In the rows, 128 means zero.
Each row has a class, written after it.
[159 159 139 181 140 111 164 118 135 169  87 174  93  95 139 135 152 100
 154 133 103 149 105 141 155  91 102 126  90 120 125 145 136 153  98 150
 149 194 126 117 107 114 172 138] : <147>
[136 146 154 119 102 118 131 129 103 210 120 155 126 139  84 130 101 136
 120 118 106 145 108 122 107 156 132 138 117 128 163 137 113 150 134 113
 120 140 135 111 159 114 146 111] : <98>
[112 147 118 155 113 155 134 133 128 124  95 121 130 150  68 170 111 165
 161 134 146 162 165 138 155 110 117 115 117 104 181 125 156 117 148 130
 150 168 102 123 129  80 131 123] : <157>
[157 178 175  41 136 171 141 102 115  93 105 174 134  73  95 123  95 128
 170 160 128 115 130 160 146 151 183 161 126  82 145 116 101 139 214 157
 134 135  98  94 196  84  77 125] : <10>
[129 137 118 164 117 144 137 135 129 133  85 121 115 154  75 170  97 174
 165 137 154 171 142 139 138 107 125 115  89 114 177 130 153 126 146 134
 136 166 100 130 129  77 150 126] : <98>
[106  81 135  87 135 112 163 123 159 116 201 116 148 137  78 194 128 118
 127 149 110  86 121 168  93 119 143  89 144 151 128  74 125 152 186 109
 212  42 150 145 127 154  24 128] : <100>
[175 141  98 107  97 121 141 106 170 122 162 116 146 168  82 116 101 117
 143 120 152 164 112 127 105 124 149 130 139 155 137 108 114 120 120 133
 112  95 133  99 140 136 166  94] : <46>
[177 135 104 113  90 117 134  99 170 119 169 117 152 170  80 125 102 112
 147 117 153 160 106 134 111 123 147 123 150 158 141  96 115 115 121 132
 110  92 138  89 140 137 155 103] : <46>
[179 140 103 111  93 127 130 117 184 102 182 108 155 165  79 122 114 122
 145 117 158 161 100 133 101 133 142 125 145 137 128  99 107 138 130 127
 101  92 141 101 149 146 160 106] : <174>
[163 131  89 119  75 122 129 127 189 113 180 119 155 165  74 117 104 118
 145 118 152 159 116 121  87 117 138 111 152 142 122  96 121 142 128 132
 109  98 137 102 137 140 170  80] : <100>
[133 150 155 101 110 128 132 144 122 208 130 138 125 140  75 131 118 133
 130 119 106 148 112 119 115 159 136 131 112 136 165 127 120 145 135 114
 146 143 127 138 149 128 164 110] : <147>
[175 144 101 110  88 123 135 118 187 106 170 119 154 167  70 129 107 127
 144 118 156 164 101 128 101 129 146 121 139 137 122  90 114 132 128 125
 109  92 126 105 141 143 163 104] : <174>
[140 148 145 113 107 120 139 128 107 213 119 153 114 147  84 128 101 127
 116 114 111 142 116 111 129 146 143 138 118 150 167 133 128 138 132 122
 127 139 132 122 154 124 129  99] : <46>
[136 135 152 115 109 127 136 141 133 203 127 142 118 136  86 134 111 130
 123 114 108 150 112 121 121 132 128 139 119 138 165 130 114 146 128 122
 131 137 132 125 151 127 134 108] : <59>
[177 137 101 105  91 124 133 121 181 112 168 109 157 164  68 122 107 120
 159 114 152 160 109 130 107 119 146 120 151 133 126  92  95 124 116 120
 112 100 145 110 149 130 165 102] : <120>
[127 164 171  91 177 106 114 122 149  63 157  75 128 118 101 140 125  96
 154 108  88 133 143 136 147 137 105 157 140 126  85  88  84  88 166 138
 127 161 151  74 117 107  74 102] : <46>
[111 118 132 106  89 154 147 158 138 101 153  71 123 123  89 163 139  78
 128 110 130 104 137 152 123 205 183 132  98 110  97 122 105 145 171 117
 136 146 167 143 143 106  74  97] : <174>
[137 132 175  99  88 118 165 122 109 131  89 164 141 102  66 144  22 100
 153 168 177 119  86 163 199  74 143 112 165 122 147  73 115 151 148 128
 140 167 137  84 141 111 115 134] : <157>
[160 147 136 168 155 122 153 123 132 172  77 163  89  96 137 130 142 103
 152 130 111 141 109 147 175  79 120 128 104 102 116 141 125 151 105 134
 125 176 147 131 105 110 146 133] : <120>
[172 146 101 101  85 124 130 125 181 114 174 113 156 167  66 118 110 123
 152 118 152 159 110 136 114 130 151 122 152 145 140  92  97 125 113 123
 111  94 145 108 143 122 168 107] : <120>
[125 145 148 109  99 135 135 136 108 208 121 147 131 142  90 132 114 132
 114 128 111 145 122 116 123 153 126 128 133 132 168 135 124 149 142 121
 130 147 134 124 154 119 144 105] : <157>
[123 141 110 159 118 144 136 132 141 121 103 117 125 151  65 175 121 170
 173 143 139 162 149 138 149 126 113 111  86 114 185 118 159 119 145 132
 164 182  88 151 121  85 161 133] : <147>
[142 150 147 111 106 117 131 125 108 218 116 154 110 142  94 126 108 124
 119 113 111 140 119 115 121 161 140 140 116 155 169 132 122 131 132 124
 130 137 128 127 158 124 142  95] : <46>
[174 163 145 123 190 136 126 119 121 108 193 115 153 142  60 124 160 173
 102  97 135 141 140 119 114  90 119 158 143 142  86 116 146 120 147 129
 131  90 145 120  93 141  93 133] : <174>
[181 168 160  73 144 135 150 155 102 141 192 124 134 150  72 136 176  85
 142 125  90 107  68 146 101 157 150 128 145 161 111  84  91 172 189  95
 144 107 201 145 136 137 109 103] : <10>
[130 151 116 153 111 143 138 145 135 128  74 135 117 155  83 162 103 166
 178 134 146 158 134 136 154 119 137 110 104 106 174 123 143 125 138 120
 135 165  92 150 127  75 124 127] : <10>
[139 139 140 106 106 127 135 139 126 210 115 146 117 141  73 129  93 138
 123 114 114 142 112 120 128 153 141 122 128 124 152 130 112 148 125 118
 131 140 133 143 155 117 139  94] : <120>
[148 147 150 110 101 124 140 121 107 217 117 151 110 139  94 131  99 129
 124 112 115 149 118 122 126 153 141 131 121 145 177 136 119 131 129 128
 131 135 132 122 157 124 127 107] : <46>
[136 155 156 109 104 119 133 134 109 210 118 144 128 145  87 126  93 131
 112 122 102 138 101 112 103 151 132 131 117 137 167 132 110 158 134 127
 129 136 138 124 167 119 143 107] : <98>
[134 160 139 111 111 127 131 146 133 198 116 156 111 145  81 115 101 128
 129 112 111 138 113 118 118 148 135 128 132 125 172 131 112 153 142 112
 115 139 131 125 147 122 129  95] : <10>
[124 130 119 155 121 145 136 137 136 121  85 122 126 143  73 172 110 177
 176 130 144 174 153 144 170 115 131 108 101 102 161 126 143 116 143 129
 139 180  98 144 131  68 127 123] : <120>
[163 154 145 161 155 117 160 119 130 179  72 167  90  97 137 136 148  99
 151 136 114 149 110 145 170  61 111 132 100 118 120 143 122 145 104 134
 131 185 141 139 114 101 144 129] : <120>
[127 149 124 157 119 150 130 139 135 121  97 112 120 146  79 182 110 173
 169 129 147 163 141 139 166 121 129 112  88 115 174 126 146 130 148 121
 136 163 100 151 129  90 131 131] : <174>
[126 138 118 177 113 149 139 133 133 123  94 112 128 146  73 181 119 166
 180 131 141 168 146 131 149 113 120 112  87 117 167 120 167 122 136 136
 156 183  91 143 124  85 160 136] : <147>
[124 153 124 169 117 149 131 135 133 129  87 123 118 149  77 168 102 172
 169 134 147 172 144 143 139 120 123 116  98 120 179 137 149 133 144 135
 142 173 102 125 136  75 139 126] : <98>
[195 166 111 132 149  99 126 121 128 117 190 107 142 157  81 108 148 156
  97 126 152 150 169 115 101 130 103 147 155 119 143 104 133  99 117 115
 131  81 149 134  48  91 135 127] : <120>
[169 171 124 153 121  91 154 125 102  88 115 194 134  91 176  79  46 117
 176 121 149 125 187 139 150  87 176 159  88  60 108  96 109  73 160  89
 205  65 131 132 149  95 119 121] : <157>
[168 138 102 113  91 132 138 120 184 102 183 107 156 158  82 123 103 118
 149 118 147 166 105 131 100 112 140 126 146 146 127  99 104 127 117 128
 120  97 140  98 145 141 167 103] : <59>
[145 133 160 103 105  31 169 112  79 133 140 138 131 100 157 120  99  78
 151 121  92 108 134 149 120 157 102 188 129 178  69  70  82 179 132  53
 144 112 112  74  69 165 167 133] : <46>
[190 133 151 145 116 104 180 146 105  81 184 137 173 112 112 175 192  92
 168 136  76 112  59 129  96 136 107 148 114  84  94  86 154 140  98 102
 139  98 216 163 140 122 115 164] : <120>
[173 142 102 117  83 124 133 121 184 109 168 114 151 168  76 120  97 121
 138 114 159 169 102 125 102 133 142 125 143 133 127  95 111 138 123 125
 103  88 137 103 143 139 155  99] : <174>
[151 138 153  84 118 135  99 175 116  72 172  55 143 149 179 125 213 113
 129 110 100  92 146 124  99 139 166 117 143  83  63 114 141 188 128 102
 134 126 151 141  85 152  75 167] : <100>
[139 140 155 118 107 116 134 145 128 210 127 145 122 139  92 131 113 131
 120 110  92 144 111 114 121 136 133 132 112 132 158 127 112 141 136 123
 134 146 126 131 152 128 130 103] : <59>
[126 146 152 103 109 142 134 135 111 211 108 144 123 138  83 132 106 135
 117 122 115 138 122 118 125 151 130 131 131 133 166 140 119 145 142 127
 138 140 128 136 152 122 138 102] : <157>
[145 137 156 111 109 119 131 135 128 204 141 149 120 139 100 132  95 134
 128 112 101 148 103 116 116 144 122 139 116 145 157 134 112 141 134 121
 138 142 132 138 170 128 149  90] : <59>
[132 158 103 170 163 161 176 130 142 158 165 141 105  98 144 128  41 139
 184 135  99 200 114 147 157 112 200 132  73 103  65 108 100  37 192 124
 113 125 172  80 161  90  98  95] : <10>
[136 142 158  99 101 116 133 136 127 207 119 153 118 139  92 139 106 140
 112 113 112 145 106 115 119 154 136 125 113 140 155 127 120 148 138 113
 131 127 115 147 151 137 133 104] : <174>
[191 164 134 160 164  49 151 103  52 132 105 116 120  87 201 121  47 136
 186 167 129 109 123 166 176  73 124 104  57 183 118  39  92 106 164 151
 178 140 103 147 124 117 218 134] : <46>
[160 142  94 110  87 132 143 114 170 109 167 119 153 162  68 120  97 118
 146 128 156 157 114 136 105 134 131 134 159 150 131  97 106 126 122 134
 118  90 137  85 134 130 179  98] : <157>
[143 153 147 185 162 121 156 112 132 179  67 165  94 101 131 133 131 103
 140 142 107 151 103 143 152  81 102 137 102 114 127 153 136 155 120 140
 131 181 141 115 108 116 155 130] : <98>
[171 140 103 107  82 119 145 121 184 101 171 114 150 166  72 126  95 118
 144 119 150 168 100 138 105 127 137 128 140 138 125  96 112 133 125 129
 108  94 128  98 146 140 163  95] : <174>
[167 136  93 118  91 128 136 117 188 109 178 112 155 161  63 125 113 120
 156 120 152 161 107 132  89 129 139 116 137 137 137  96 114 128 120 137
 127 103 131  98 146 136 178 104] : <147>
[166 143 105 109  86 130 127 114 188 111 174 110 151 160  82 126 107 121
 143 116 157 166 102 136  96 138 144 122 142 139 123  97 114 132 123 123
 109  91 133 108 151 146 168  99] : <174>
[138 142 156 104 109 132 143 144 114 205 129 139 111 127  93 133 112 126
 125 113 102 149 112 123 118 134 124 134 118 135 162 132 110 132 129 121
 140 144 137 133 158 135 144 106] : <59>
[150 148 134 180 150 121  90 100 124 126 135  60 187 154 141 148  94 145
 148 160 149 141 131  97  94 127 158 126 183 130  65  64 123  89 189  89
 119  94  99 117 146 143  52 138] : <174>
[140 139 152  98 112 112 145 128 103 227 111 152 116 138  78 127 111 131
 119 121 115 151 110 126 119 160 137 135 114 150 164 127 116 139 131 126
 134 152 124 125 158 125 149 101] : <46>
[174 141 100 105  90 133 129 115 187 100 178 117 149 164  75 124 106 121
 141 121 162 159  97 133  99 137 145 121 147 134 129  93 111 127 127 124
 111  81 140 110 148 146 157 104] : <174>
[139 154 149 105 109 124 146 145 122 209 111 164 109 137  87 115  92 133
 130 115 113 147 105 125 119 146 139 137 124 136 152 126 112 157 139 115
 121 143 127 125 147 118 132  99] : <10>
[172 139 101 117  88 126 140 125 192 106 180 109 148 159  80 121 104 110
 155 117 148 171 105 134  97 113 136 132 145 141 129  97 103 123 112 130
 114 101 140  88 148 135 172  97] : <59>
[155 146 152 173 151 116 163 117 136 178  76 163  87  96 139 148 138 106
 134 126 112 152 100 137 161  94 107 121  96 102 113 146 140 157 110 140
 134 177 132 135 104 125 141 127] : <174>
[152 150 147 185 158 119 166 111 127 182  63 163  86  98 125 140 127 101
 144 133 116 151 102 143 141  74 100 136 105 107 119 148 134 154 103 141
 133 175 140 106 107 116 153 134] : <98>
[158 152 145 166 160 109 168 102 119 172  74 170  88  94 148 133 138  93
 140 136 112 153 113 138 171  85 108 139  98 122 127 160 139 146 104 144
 128 185 135 112 106 109 155 120] : <46>
[164 132  94 120  76 131 130 129 180 116 179 115 159 160  78 122 116 126
 151 121 158 166 113 123  89 125 150 113 150 145 120 102 116 138 121 132
 107 100 139 101 141 131 166  95] : <100>
[205 155 108 115 145 115 138  84  72 183 157 146 116 136 107 107 108 150
 128 135 154 148 120 145  94 108 135 157 141 176 129  98 111  81 117 121
 123  49 124 106 124 137 164 126] : <46>
[172 144 103 110  95 126 137 119 184 117 166 109 156 160  66 119 108 115
 153 115 153 163 109 131 108 119 148 119 151 147 118  91  95 130 117 129
 117 108 146 108 145 126 170  97] : <120>
[175 162 161 110  92  75 123 125 114  86 204 144 153 137  88 160 116  69
 147 111 106  56 158 149 122 115 122 110 161 146 167  67 101 137 231  68
 163  62 165 108  95 131  68  85] : <157>
[178 199 111 159 116 116 142 123 155 128 181 135 137 141  89 140 114 140
 145 101 110 111 154 127  85 112 139 119 125 148 143 128 143 140 156 146
 129 105 107  88 130 109 108  83] : <10>
[168 130  93 113  82 119 136 123 189 116 166 119 149 167  75 117 106 118
 153 114 154 165 115 135 104 126 153 122 153 135 123  94 103 135 110 126
 113 101 137  91 151 123 163 100] : <120>
[172 141 103 105  83 126 131 113 187 100 178 107 154 170  84 123  95 119
 143 118 156 167 101 131 103 136 146 125 147 141 121  93 110 133 128 120
 108  84 132 103 144 146 165  99] : <174>
[169 137  99 108  92 127 136 124 182 115 169 112 149 158  69 121 103 122
 154 116 152 162 111 133 107 127 143 119 157 130 131  98 101 121 109 125
 111  97 148 100 147 130 160 105] : <120>
[125 133 111 172  95 148 127 145 134 120 100 122 129 148  80 169 115 167
 174 133 143 161 153 127 150 117 122 108 105 107 176 124 160 137 148 130
 135 171 105 147 125  84 129 122] : <100>
[184 145 132 109 147 127 133 132 108 132 169 107 148 145 100 132 148 134
 121 139 124 103 148  98  91 134 135 159 141 100 148 122 144 109 161 119
 115  60 137 127 100 138 143 123] : <157>
[122 130 124 168 123 148 133 141 146 120 104 118 116 140  96 174 108 167
 173 129 144 172 145 144 165  96 125 110  96 114 178 129 154 115 133 138
 151 168 105 132 136  85 138 130] : <59>
[187 133 123 124 146 106 138 106 151 125 200 120 183 145  91 141 177 172
 120 142 113 146 137 126  91 126 150 127 119  83 173  74 162  95 133 140
 140   4 124 110  66 127 134 194] : <147>
[127 135 122 166 120 146 134 138 148 129 118 116 126 145  75 179 117 174
 167 128 141 167 145 144 156 100 123 108  91 126 181 122 156 117 138 139
 150 175 102 137 129  85 145 128] : <59>
[201 165 163 109 136  82 146 105 111 183 168 122 192 140 121  88  50 121
 126 140 148 155 113 129 100  89 153 138  85 112  83  66 122 172 172 119
 186 168 149 164 188  83 203  66] : <157>
[172 147 104 116  84 120 131 111 173 120 155 118 153 167  74 111  91 118
 145 122 156 160  96 135  82 117 138 132 149 145 127 102 103 131 108 130
 107 101 134  87 149 135 181 107] : <98>
[127 138 120 145 118 154 128 137 143 129 102 112 120 153  70 177 108 176
 171 130 152 167 157 139 165 122 138 109 105 115 174 128 151 125 143 124
 142 173 100 146 127  72 140 119] : <120>
